Here are made-up objects, facts about them, and rows of numbers that follow some of those facts. Name the object behind each unnamed row.

Facts:
(65) σ:zimu Λ:b γ:(979),(1080)
(1080) σ:skuzomi Λ:a
(857) σ:zimu Λ:a
(284) σ:skuzomi Λ:b
(1013) σ:poze Λ:b γ:(794),(76)
(979) σ:skuzomi Λ:b
(1015) σ:zimu Λ:a
(421) σ:zimu Λ:a γ:(974)
(860) σ:poze Λ:b γ:(799),(764),(86),(636)
(21) σ:skuzomi Λ:a
(110) σ:zimu Λ:b
(128) σ:gestuk Λ:a γ:(515),(773),(55),(483),(427)
(243) σ:skuzomi Λ:a γ:(333),(989),(615)
(80) σ:zimu Λ:a
(333) σ:skuzomi Λ:b
(381) σ:gestuk Λ:b
(622) σ:gestuk Λ:a
(319) σ:skuzomi Λ:a
(854) σ:poze Λ:b
(770) σ:tidrubak Λ:a
(644) σ:gestuk Λ:a γ:(364),(110),(345)
(937) σ:skuzomi Λ:a γ:(431),(350)
(164) σ:gestuk Λ:a γ:(773),(615)
(924) σ:poze Λ:b γ:(590),(14)
(378) σ:skuzomi Λ:a γ:(636),(125)
(460) σ:skuzomi Λ:a
(838) σ:skuzomi Λ:b
(583) σ:skuzomi Λ:b γ:(1015),(483),(859),(1067)
(157) σ:poze Λ:a
(307) σ:skuzomi Λ:a
(205) σ:zimu Λ:a γ:(364),(80),(459)
(383) σ:tidrubak Λ:b
(799) σ:skuzomi Λ:b
(492) σ:segramu Λ:b
(859) σ:zimu Λ:a
(431) σ:skuzomi Λ:b
(782) σ:zimu Λ:b
(623) σ:zimu Λ:b γ:(362)
(122) σ:gestuk Λ:b
(615) σ:skuzomi Λ:a
(643) σ:segramu Λ:b γ:(86)
(665) σ:skuzomi Λ:a
(182) σ:poze Λ:b γ:(782)
(636) σ:tidrubak Λ:b
(459) σ:segramu Λ:b
(350) σ:zimu Λ:a
(125) σ:zimu Λ:b
(1067) σ:gestuk Λ:b
(281) σ:zimu Λ:b γ:(523),(80),(939),(381),(838)
(28) σ:tidrubak Λ:a
(467) σ:zimu Λ:a γ:(483),(14)
(222) σ:poze Λ:b
(764) σ:zimu Λ:a
(701) σ:zimu Λ:a γ:(381),(635)
(590) σ:segramu Λ:a
(794) σ:skuzomi Λ:a
(635) σ:zimu Λ:a
(418) σ:skuzomi Λ:a γ:(989),(794),(362)
(557) σ:poze Λ:a
(773) σ:zimu Λ:b
(1038) σ:skuzomi Λ:a
(14) σ:segramu Λ:a
(250) σ:skuzomi Λ:b
(515) σ:skuzomi Λ:a
(1068) σ:poze Λ:a γ:(21),(459),(615)
(349) σ:zimu Λ:a γ:(536),(939),(1080)
(364) σ:skuzomi Λ:a
(749) σ:zimu Λ:b
(536) σ:segramu Λ:a
(86) σ:skuzomi Λ:a
(778) σ:skuzomi Λ:a γ:(307),(979),(345)
(260) σ:skuzomi Λ:b γ:(523)
(76) σ:skuzomi Λ:a
(704) σ:zimu Λ:b γ:(1003)
(851) σ:poze Λ:b γ:(1038),(1003),(110)
(427) σ:poze Λ:b
(556) σ:skuzomi Λ:a
(232) σ:skuzomi Λ:a γ:(222),(1015),(557),(749),(1080)
(55) σ:segramu Λ:a
(638) σ:segramu Λ:a
(771) σ:skuzomi Λ:a γ:(250),(76)
(105) σ:tidrubak Λ:a γ:(486)
(483) σ:tidrubak Λ:a
(362) σ:poze Λ:a
(149) σ:poze Λ:a γ:(364),(545),(749),(556)
(486) σ:skuzomi Λ:b
(610) σ:skuzomi Λ:a γ:(590)
(974) σ:segramu Λ:a
(199) σ:skuzomi Λ:b γ:(250),(557)
(62) σ:poze Λ:b γ:(665),(350),(903),(974)
(989) σ:skuzomi Λ:b
(935) σ:gestuk Λ:b γ:(28),(460)
(1003) σ:poze Λ:a
(345) σ:gestuk Λ:b
(68) σ:skuzomi Λ:b γ:(1003),(345),(427),(590)
(903) σ:zimu Λ:b
(523) σ:zimu Λ:b
(939) σ:tidrubak Λ:a
(545) σ:gestuk Λ:a

Known rows:
[1 4 -1 -5 0 -2 -2 3 5 0 -3 2 -1 -3 -1 -2 -6 8 8 -2 2 -1 2 1 7 -5 5 5 6 -6 0 -1 6 -14]: (460)
[3 0 -7 10 2 1 -6 2 3 2 -4 -4 -2 3 -3 8 10 7 1 -3 1 -2 5 12 1 6 1 2 -8 -2 3 1 -9 7]: (362)
[0 -3 5 -3 0 1 5 -7 -1 -2 6 4 2 2 4 -4 1 -11 -14 6 -2 0 -2 -10 -8 3 -4 -8 -1 5 -3 -1 -2 15]: (65)
[-6 6 3 -3 3 2 3 0 5 1 -4 0 -1 -4 -6 1 2 6 13 -2 1 7 0 2 3 -1 -3 -6 10 2 -1 -1 -7 -18]: (431)
[2 -5 -9 -2 3 4 -2 1 -1 1 7 6 1 3 -1 5 0 -4 -2 3 0 -4 -5 0 -3 -2 3 3 -9 -3 -1 4 -3 9]: (638)
[2 -6 0 1 -1 -2 4 -1 0 -2 8 6 4 0 6 -10 -2 2 -13 3 3 -2 -3 -2 -1 3 2 4 -7 -4 -3 2 3 10]: (859)
[6 -5 -1 -2 2 -3 0 -1 1 -3 10 8 5 -1 7 -5 -10 4 -16 -6 1 -2 -2 -4 -1 -11 11 -8 -4 -3 -2 4 8 1]: (764)
[-2 0 3 4 -6 -1 1 -5 0 0 -4 -6 -2 2 -2 -6 -1 -1 7 0 -1 4 9 -3 -1 2 1 -12 1 5 0 -2 3 1]: (935)
[6 3 -5 3 -1 -2 -3 0 8 0 -2 6 -4 0 -4 -4 -9 3 25 -2 3 -4 2 0 3 -1 4 11 -3 -5 3 -3 13 -13]: (243)
[-6 3 6 5 2 0 3 -1 0 3 -5 1 -1 1 1 -6 0 -1 8 5 -1 4 3 -7 -4 5 -3 3 8 1 0 -5 12 -7]: (583)
[0 4 0 -6 -3 -3 0 5 -2 1 -5 -1 -1 -3 0 -3 -2 3 5 0 0 0 0 -1 7 -5 1 11 7 -5 1 -1 6 -9]: (307)
[1 -4 -7 -5 3 4 -1 1 -4 1 5 5 -2 1 2 9 5 -6 -23 4 -1 -3 -8 -3 -5 0 3 4 -9 -2 -2 4 -15 14]: (536)
[-5 4 9 2 6 -2 -1 2 4 2 -3 0 0 -4 1 3 -6 6 -11 -8 -2 8 4 -4 0 -11 7 -8 11 1 0 1 10 -15]: (799)
[4 0 -4 1 -8 -4 1 1 1 0 -3 -4 -1 1 2 -7 -1 6 5 -1 2 -1 9 2 6 0 5 -4 -3 -5 -1 -1 8 2]: (622)
[-4 -4 5 -4 -1 -1 4 -5 -3 -4 8 2 4 2 -1 -4 -4 -11 -8 1 -3 1 -3 -5 -6 -1 -10 -5 -1 7 -1 1 8 7]: (704)
[5 0 -4 -3 -12 -4 -1 -1 -6 -1 -4 -8 -1 2 1 -9 -1 -5 12 4 -2 -2 6 0 6 -1 2 4 -2 -2 2 -3 13 5]: (644)
[8 -3 -4 -10 -5 0 0 -3 -1 -3 7 7 0 0 5 -3 -5 -6 -6 2 1 -8 -2 -6 -2 -5 3 -2 -6 0 -1 0 -4 15]: (701)
[5 3 -4 -3 2 -2 -2 4 2 2 -2 4 -1 0 4 -4 -9 7 13 -3 0 -3 5 -5 2 -12 15 0 7 -6 2 -2 22 -14]: (378)
[-1 0 0 17 5 4 -4 -3 3 5 -4 -3 -2 7 -4 9 11 -2 5 2 0 1 2 5 -8 9 -3 -8 -4 5 3 -1 -9 8]: (1013)

Which object is each row?
No name comes twice in this set of rows, the named rows included.
[4 3 -2 4 1 0 -1 3 8 3 -3 6 -3 1 2 -6 -2 7 11 2 5 -3 5 -3 2 2 6 6 1 -7 0 -5 10 -9]	(771)
[3 3 0 0 -1 -1 1 3 -2 4 -5 2 -3 1 6 -9 1 2 11 9 3 -3 6 -7 -1 2 7 8 3 -7 0 -7 9 -5]	(232)
[-7 -4 0 -3 4 4 -2 -2 -1 -2 5 3 -1 0 -5 17 2 -15 -21 -2 -3 3 -9 0 -6 3 -7 0 -7 7 0 5 -17 10]	(459)
[1 -2 2 -7 -3 2 4 -7 -2 -3 7 5 -1 2 3 2 -2 -13 -5 3 -2 -2 -3 -12 -9 -2 -3 -11 -2 8 -1 -1 -8 16]	(281)
[-1 0 8 5 4 4 1 -2 0 -1 3 -3 2 0 2 3 1 0 7 -2 1 0 -1 -1 -2 3 -6 -5 5 7 0 -1 -6 1]	(383)
[4 -1 -8 7 1 3 -5 3 -4 3 -4 -6 0 5 0 4 11 4 4 1 0 -5 2 9 0 -1 3 3 -5 -1 3 1 -6 9]	(157)
[6 -2 -9 6 -2 2 -8 0 -2 2 -4 -3 -1 6 -2 6 6 -5 15 1 -1 -7 3 9 -1 0 1 5 -8 0 5 0 -1 10]	(1068)
[5 -4 -3 -3 -1 -1 1 -3 1 -3 9 7 2 1 3 -7 -5 1 -3 0 1 -4 -3 -4 0 -3 2 -1 -7 -2 -2 1 3 8]	(857)
[-4 -5 -1 4 8 4 -1 -1 -2 2 9 4 2 3 0 10 0 -8 -12 -2 -4 2 -3 -6 -10 -6 5 -11 -4 5 0 5 2 7]	(643)
[-6 0 7 7 -5 -3 3 -2 0 1 -4 -8 -1 0 0 -5 3 0 -12 1 0 8 8 0 1 8 -4 -8 1 1 -2 0 1 4]	(1067)
[4 -6 -4 0 -1 -2 3 -1 -2 -3 8 6 4 4 3 -11 -5 -2 7 4 1 -5 -3 -2 -2 0 -2 8 -7 -3 -2 -1 15 8]	(467)
[-6 -5 7 1 1 -2 4 -4 4 -4 8 4 3 -2 -2 -2 -5 -6 -12 -4 0 5 -4 0 -3 5 -11 -1 -5 5 -2 4 -1 3]	(773)
[3 0 -1 -1 -9 -4 0 2 -1 0 -5 -7 -2 -1 4 -5 3 2 -10 2 1 0 5 3 7 2 2 0 -2 -3 -1 -1 -2 4]	(545)

Now the same objects, written a new way:
Known rows:
[-33 17 -2 -9 -15 11 2 -15 13 8 -9 4 -16 2 1 5 -1 -9 -3 20 -7 1 14 -6 -2 7 -11 8 -2 -9 12 -5 -7 -10 6 4 -10 -3 6 2 -19 19 8 16 -9 -3 -20 -20 36]: (1013)
[-34 9 27 5 3 -2 5 3 -3 -8 17 0 6 -5 2 -4 -7 -15 -2 -1 -13 -11 7 0 -5 0 -2 -2 -5 -12 4 -6 -12 -5 -5 5 -15 -5 3 8 1 14 13 -2 3 -9 -17 -14 9]: (260)
[-22 11 -2 -13 -18 7 1 -14 6 20 -6 11 -9 8 -10 -7 6 3 -3 15 -14 15 20 -10 -10 7 1 18 -9 -13 15 1 -7 -9 0 3 -2 -26 2 0 -13 15 6 -12 -1 -14 -21 -25 29]: (1068)
[-32 2 1 8 3 -12 13 -4 -13 5 12 16 9 6 -6 -5 5 -3 11 2 13 19 12 -5 -6 0 0 20 -16 -4 4 0 -7 -3 4 15 -7 -12 2 3 8 11 5 -14 0 -10 -18 -23 7]: (615)
[-4 -1 -46 25 -12 -9 -3 -16 0 8 -24 -10 -25 -13 -20 17 -3 -1 -15 9 3 -12 7 8 6 4 -2 -13 41 4 12 1 2 -7 5 -11 -10 24 -8 -1 -9 16 -2 7 1 16 52 0 13]: (636)
[-36 7 0 -11 -5 29 -9 -18 9 20 -15 -11 -13 -4 -9 5 -2 -5 -10 9 -29 -11 19 -5 1 10 -1 0 -6 -7 11 -10 -8 -12 11 9 -7 0 7 3 -18 26 13 14 -2 -7 1 -19 38]: (860)
[30 0 -35 1 -5 -1 11 -9 -11 -27 -11 5 4 -7 -6 1 5 15 -10 -18 24 -17 3 11 -10 1 -6 5 18 3 -7 0 1 -8 6 -3 -2 18 -12 -9 12 -3 -16 -37 13 4 24 -5 -17]: (857)
[-40 1 -7 -16 -4 -1 0 -26 7 7 -16 3 -10 12 -5 -1 10 7 -7 15 -12 20 10 -15 0 1 3 14 -3 -12 11 6 -2 -6 15 19 -9 -21 2 0 -26 21 9 0 -5 6 -24 -28 24]: (557)
[-17 10 24 1 1 16 6 -7 2 -10 21 7 4 -3 6 15 -1 -9 9 0 -18 -11 11 -5 0 0 -3 5 -11 -9 -6 -6 -8 -6 4 12 -11 -4 9 6 -3 18 14 3 -6 4 -20 -13 10]: (583)
[18 0 -47 20 -27 -13 4 -21 1 3 -18 4 -21 2 -18 18 11 18 1 15 6 14 7 1 3 -2 8 8 31 1 6 14 2 -4 4 -8 -2 4 -8 -6 -6 10 -4 -17 -5 20 27 -7 6]: (483)
[23 4 -22 15 3 -15 19 -13 -7 -48 -6 -6 -11 -12 -2 8 -7 9 -7 -22 24 -12 -9 11 -4 2 -16 -9 24 1 -6 -2 -4 -7 14 -4 -17 26 -5 -4 5 3 -7 -21 9 13 28 2 -12]: (749)
[-40 8 -1 -1 -5 5 -3 -18 9 11 -5 -9 -17 0 -4 1 2 -4 -6 10 -15 5 10 -4 -1 2 -2 9 -3 -9 13 -5 -14 -9 5 0 -13 -3 11 3 -16 19 13 16 -9 0 -15 -20 34]: (854)
[-17 10 10 1 -11 12 -1 -18 10 10 1 -10 -21 -2 -6 3 3 1 -3 7 -33 2 10 -4 -3 4 5 6 -9 -12 12 -6 -18 -10 2 -9 -10 -6 12 2 -10 18 15 8 -8 -5 -14 -17 35]: (851)
[-28 -4 -3 1 -7 -2 -1 -23 2 19 -7 -7 -9 11 -14 -4 13 13 -1 6 -23 27 8 -7 -2 5 13 23 -14 -7 15 1 -14 -7 5 4 -6 -16 9 -2 -8 14 11 -4 -10 0 -13 -26 27]: (1003)
[4 -11 1 -9 -3 -26 -20 -17 -6 4 5 12 -5 15 -10 11 32 15 20 18 -17 12 4 5 -4 24 -1 3 32 7 12 0 6 -5 -2 -1 -6 15 -9 -9 -12 4 -4 -22 -21 1 31 4 -1]: (14)
[-33 12 3 -11 -13 6 -12 -11 15 11 -13 -9 -8 0 4 1 7 -6 -7 18 -27 -12 8 -2 -2 -11 0 16 1 -12 9 -5 -17 -9 -6 -6 -8 1 11 -2 -16 15 8 20 -10 -8 -33 -20 34]: (62)
[-43 10 3 11 3 -15 10 0 -6 -1 16 4 3 -3 1 5 -6 -19 12 3 16 2 10 1 -4 2 -11 9 -9 -3 5 -6 -13 -5 5 10 -14 4 7 6 4 14 6 7 -7 -4 -10 -16 16]: (989)
[-29 -2 16 6 8 -13 10 -6 -11 -7 15 5 12 5 -7 -8 4 1 4 -2 -10 18 9 -8 -6 -1 8 11 -11 -11 5 3 -10 -3 4 14 -10 -18 2 3 6 13 13 -19 1 -7 -19 -22 2]: (364)
[38 4 -21 -7 -7 2 14 -7 -11 -35 -6 10 6 -9 -3 0 2 17 -16 -20 12 -26 3 6 -12 1 -6 -5 24 -2 -8 -1 4 -8 4 -2 -4 3 -14 -9 5 0 -11 -46 18 1 19 -3 -21]: (349)

Rows to name:
No name comes twice in this set of rows, the named rows included.
[-7 -1 10 -6 -4 -29 -19 -8 0 -6 3 6 -9 6 -3 13 21 -3 13 22 -13 -10 1 11 -3 27 -13 -15 41 4 14 -7 3 -6 -9 -8 -14 25 -9 -4 -17 8 -2 -8 -22 0 28 10 10]	(492)
[-37 6 6 -2 -2 -2 0 -24 12 -2 -10 -9 -21 7 -1 4 0 -2 -5 10 -17 9 6 -9 2 4 -3 4 -1 -13 12 0 -9 -7 17 10 -16 -8 8 2 -25 22 15 17 -8 5 -20 -21 31]	(222)
[10 1 -39 15 -26 -27 2 -14 -1 -3 -23 2 -19 -1 -18 1 5 11 -16 13 -3 2 5 -2 -1 0 7 -4 43 -6 14 13 6 -4 -5 -11 -5 -7 -19 -4 -7 9 0 -20 8 7 21 -5 2]	(939)
[-41 7 25 10 8 -17 8 1 -7 -10 16 -3 2 -2 1 -8 -6 -15 1 -3 -7 1 4 0 -4 2 -4 -3 -3 -12 7 -5 -13 -5 -2 5 -19 -7 6 8 1 14 13 -2 2 -8 -22 -13 9]	(838)
[17 4 -22 18 2 -21 14 -4 -11 -43 -9 -6 -11 -14 -3 -5 -9 3 -11 -24 29 -19 -7 16 -9 4 -14 -11 25 -1 0 -5 -8 -8 5 -10 -16 27 -8 -5 9 -1 -9 -22 13 5 33 1 -7]	(523)
[-43 5 9 6 12 -9 0 -1 -2 -6 10 -8 10 -1 5 1 2 -12 6 2 -2 -3 3 4 -1 -11 -2 12 -6 -9 0 -5 -17 -4 1 6 -15 11 9 3 6 11 10 11 -6 -1 -25 -16 10]	(431)
[-34 1 19 12 12 -9 7 -6 -3 -12 15 -7 3 -1 1 3 -6 -9 7 -5 -10 3 2 -2 1 0 1 2 -9 -10 2 -4 -14 -4 5 10 -19 -5 9 6 -2 12 15 5 -4 2 -16 -14 10]	(979)
[-4 -9 6 -16 -1 -31 -18 -12 -5 -3 -3 14 0 12 -9 2 28 9 9 20 -16 6 3 3 -4 24 -5 -7 41 -1 15 3 12 -4 -3 1 -10 9 -17 -7 -22 7 -2 -29 -13 -3 24 5 -5]	(536)
[14 2 -35 14 1 -17 8 -2 -6 -36 -15 -13 -3 -12 1 5 1 4 -6 -17 29 -27 -8 20 -6 -9 -12 4 25 2 -7 -5 -12 -7 0 -14 -9 39 -2 -9 11 -6 -14 -11 5 7 19 -2 -8]	(903)
[-28 -1 7 -10 13 22 -3 -4 -9 12 9 8 19 -3 -8 -3 4 -3 -1 3 -14 -7 21 -6 -4 -3 7 9 -12 -5 -2 -5 1 -6 8 26 -4 -14 -1 3 1 16 8 -13 5 -7 -7 -19 -3]	(378)
[-13 12 26 9 1 13 7 -4 -3 -2 31 2 1 -4 1 9 -3 -7 9 -6 -24 -7 9 2 -2 2 5 4 -15 -8 -2 -8 -18 -7 -4 -2 -10 -5 13 7 8 15 16 -7 -7 -6 -9 -11 12]	(68)
[38 7 -21 17 -4 -2 16 -6 -8 -32 6 -7 -9 -17 -5 7 -5 11 -3 -27 13 -25 -3 16 -9 7 -8 -4 16 2 -7 -9 -13 -10 -2 -19 -8 27 -3 -6 14 -2 -8 -29 6 8 34 3 -7]	(704)

Now the same objects, written a new way:
Known rows:
[-11 -5 -17 -2 4 16 -13 -31 1 3 -12 -3 -23 -7 -2 -19 -14 -3 -5 3 -18 -3 -2 13 -2 8 -5 3 23 23 15 9 15 4 5]: (62)
[-16 -9 11 17 9 4 11 15 -11 8 0 21 7 12 -2 9 11 1 -3 -2 5 -10 1 -8 -6 17 -27 5 15 5 0 13 2 6 -3]: (128)
[-12 7 -1 -4 2 -2 0 6 -11 4 -3 -9 -1 3 2 -18 4 1 10 -2 -9 -19 10 -8 10 -8 6 2 -23 14 8 -6 7 -8 -5]: (307)
[-21 -3 -4 -16 9 14 -12 2 -6 -14 -11 11 -12 12 14 -16 11 4 14 12 -5 -31 7 -4 1 21 -18 1 15 28 10 -2 -8 4 17]: (1068)
[-12 5 -1 -7 1 5 3 7 -10 -3 -3 -6 0 7 6 -21 8 -2 8 1 -12 -17 7 -9 9 -6 5 6 -25 15 9 -9 0 -7 -3]: (364)
[-22 0 -5 -15 3 11 -1 -8 -9 1 -6 2 -9 3 11 -23 0 2 1 1 -4 -16 6 8 11 6 -3 11 7 26 -7 2 -9 3 6]: (149)
[4 -3 8 -8 1 17 -3 -7 3 2 11 -9 18 -6 -1 21 2 8 -15 15 -10 8 -17 -10 13 2 -17 2 26 2 3 -11 8 -20 0]: (749)
[-12 8 -1 -5 3 -5 -3 6 -12 3 -2 -8 -1 4 0 -17 2 1 12 1 -9 -19 11 -10 7 -7 3 -1 -18 15 10 -3 8 -3 -1]: (319)
[-8 -3 9 5 9 0 -6 18 -12 19 1 -9 8 -2 7 9 2 12 7 -1 2 -10 4 -17 -2 6 -25 9 1 5 4 9 12 -5 -1]: (14)
[-7 -10 7 7 6 -1 -2 11 -15 25 2 -10 11 -3 8 8 5 13 5 -4 5 -17 1 -16 -4 6 -27 12 -6 2 -2 9 16 -11 -14]: (590)
[-7 -13 -12 8 1 8 5 -28 -17 11 -16 2 -12 16 11 -27 10 -12 -12 0 -6 -31 0 13 5 4 -3 14 -7 2 7 0 13 -30 -29]: (68)
[-15 1 2 4 5 -8 3 -9 -21 20 -10 5 -13 13 8 -27 5 -4 4 -6 10 -39 8 5 -1 4 -9 9 -7 20 -4 16 18 -12 -16]: (610)
[-20 -11 10 13 8 11 9 19 -5 -6 -4 27 10 16 -3 12 18 -1 1 6 -1 -17 3 -15 -8 25 -31 -1 19 3 12 6 -7 11 6]: (164)
[-3 -1 -12 6 5 7 -5 -11 -8 -4 -17 6 -17 14 -5 -26 -5 -13 -8 3 -21 -5 5 8 3 2 9 7 8 13 18 4 3 -13 5]: (260)
[-13 -2 20 -15 4 18 4 -1 2 5 15 -5 22 -12 3 16 3 14 -4 12 2 -4 -13 -18 8 3 -23 3 13 15 -4 -7 1 -1 4]: (80)
[-5 -8 8 -5 6 25 1 -17 2 -2 2 9 7 -3 -3 9 -4 -1 -25 13 -11 13 -17 1 4 11 -15 11 40 15 0 4 -1 -12 14]: (281)
[-22 1 -2 1 4 -1 2 -10 -8 6 -9 5 -16 2 -7 -29 -7 -6 3 -2 -7 -20 10 3 0 0 3 4 -4 25 11 13 8 12 4]: (937)
[-2 0 -14 3 -3 -7 -5 -7 -9 11 -21 -3 -12 15 -8 -28 -9 -10 -9 8 -14 -9 15 13 25 -5 14 2 18 1 7 6 1 -9 -2]: (199)
[-17 0 21 -14 4 12 9 -3 -6 10 8 8 11 -4 -1 4 -5 6 -17 8 6 4 -10 1 17 3 -13 15 31 23 -22 11 -11 2 14]: (349)

Which object is each row?
No name comes twice in this set of rows, the named rows included.
[-13 7 -3 -5 -4 -14 -4 7 -7 11 -6 -14 1 4 -5 -22 -1 3 12 7 -5 -25 19 -7 24 -12 6 -7 -10 4 9 -4 5 4 -8]	(76)
[2 -4 9 -7 3 20 -5 -10 4 2 9 -6 17 -9 -1 20 0 8 -15 15 -11 10 -16 -10 7 3 -17 3 26 4 6 -10 9 -17 4]	(523)
[-23 -11 19 -16 5 26 11 -8 -1 -4 8 13 15 -3 4 4 8 3 -11 12 4 -11 -14 -9 5 15 -23 11 24 22 -8 3 -12 3 12]	(205)
[-1 -15 -4 20 0 16 11 3 -5 3 3 -1 19 4 -3 16 12 -1 -17 -2 -15 9 -7 -8 6 2 -12 6 -2 -22 10 -11 7 -15 -22]	(345)
[-7 -4 -16 -5 5 11 -14 -18 -4 1 -12 -3 -17 4 5 -18 -5 -1 -6 6 -14 -9 2 11 10 7 -4 5 23 15 8 1 7 -9 3]	(182)
[-9 -6 -20 -8 -7 -2 -17 -18 2 13 -19 -10 -12 6 1 -22 -8 1 -2 16 -8 -21 14 14 31 3 -4 -9 36 -3 7 1 0 3 -6]	(1013)
[-24 0 -4 -6 -5 -11 -3 -3 -2 7 -19 1 -7 13 -6 -33 2 -3 13 15 0 -44 25 -3 21 3 -2 -12 13 4 15 5 -5 15 -3]	(418)
[-10 -19 -7 15 4 17 -7 -12 3 9 -13 2 -6 -8 -10 -3 -12 -7 -13 4 -21 8 -1 -1 -9 13 -13 12 24 3 19 18 6 4 6]	(643)
[-10 7 0 -7 8 0 -9 15 -10 -10 -7 0 -2 14 5 -14 13 1 20 12 -11 -30 12 -20 0 2 -5 -7 -14 14 24 -8 3 -7 8]	(615)
[-15 5 -5 -17 -2 0 -13 1 -1 7 -2 -17 -3 -3 7 -14 2 14 17 9 -2 -27 12 -5 18 -2 -11 -10 4 11 7 -7 5 8 -4]	(362)
[-22 -13 13 10 3 10 12 7 -7 13 -2 5 11 -3 -7 3 2 -4 -9 0 -3 -8 5 -15 -1 8 -17 14 21 7 4 17 -3 10 5]	(105)
[-16 -8 5 4 4 10 -2 7 -1 13 1 -10 8 -16 -3 4 -6 9 6 -1 -10 1 2 -18 -6 3 -18 8 -2 7 10 9 7 13 4]	(974)
[4 5 -11 7 8 -2 -9 -2 -16 4 -18 8 -18 20 -3 -20 -2 -9 -5 4 -13 -8 7 7 6 4 3 6 14 13 14 8 11 -21 7]	(583)
[-25 -8 20 -10 5 19 8 -22 7 11 9 5 6 -19 -7 3 -10 7 -10 5 5 -8 -11 -5 -3 9 -24 6 31 24 -6 16 5 18 8]	(421)

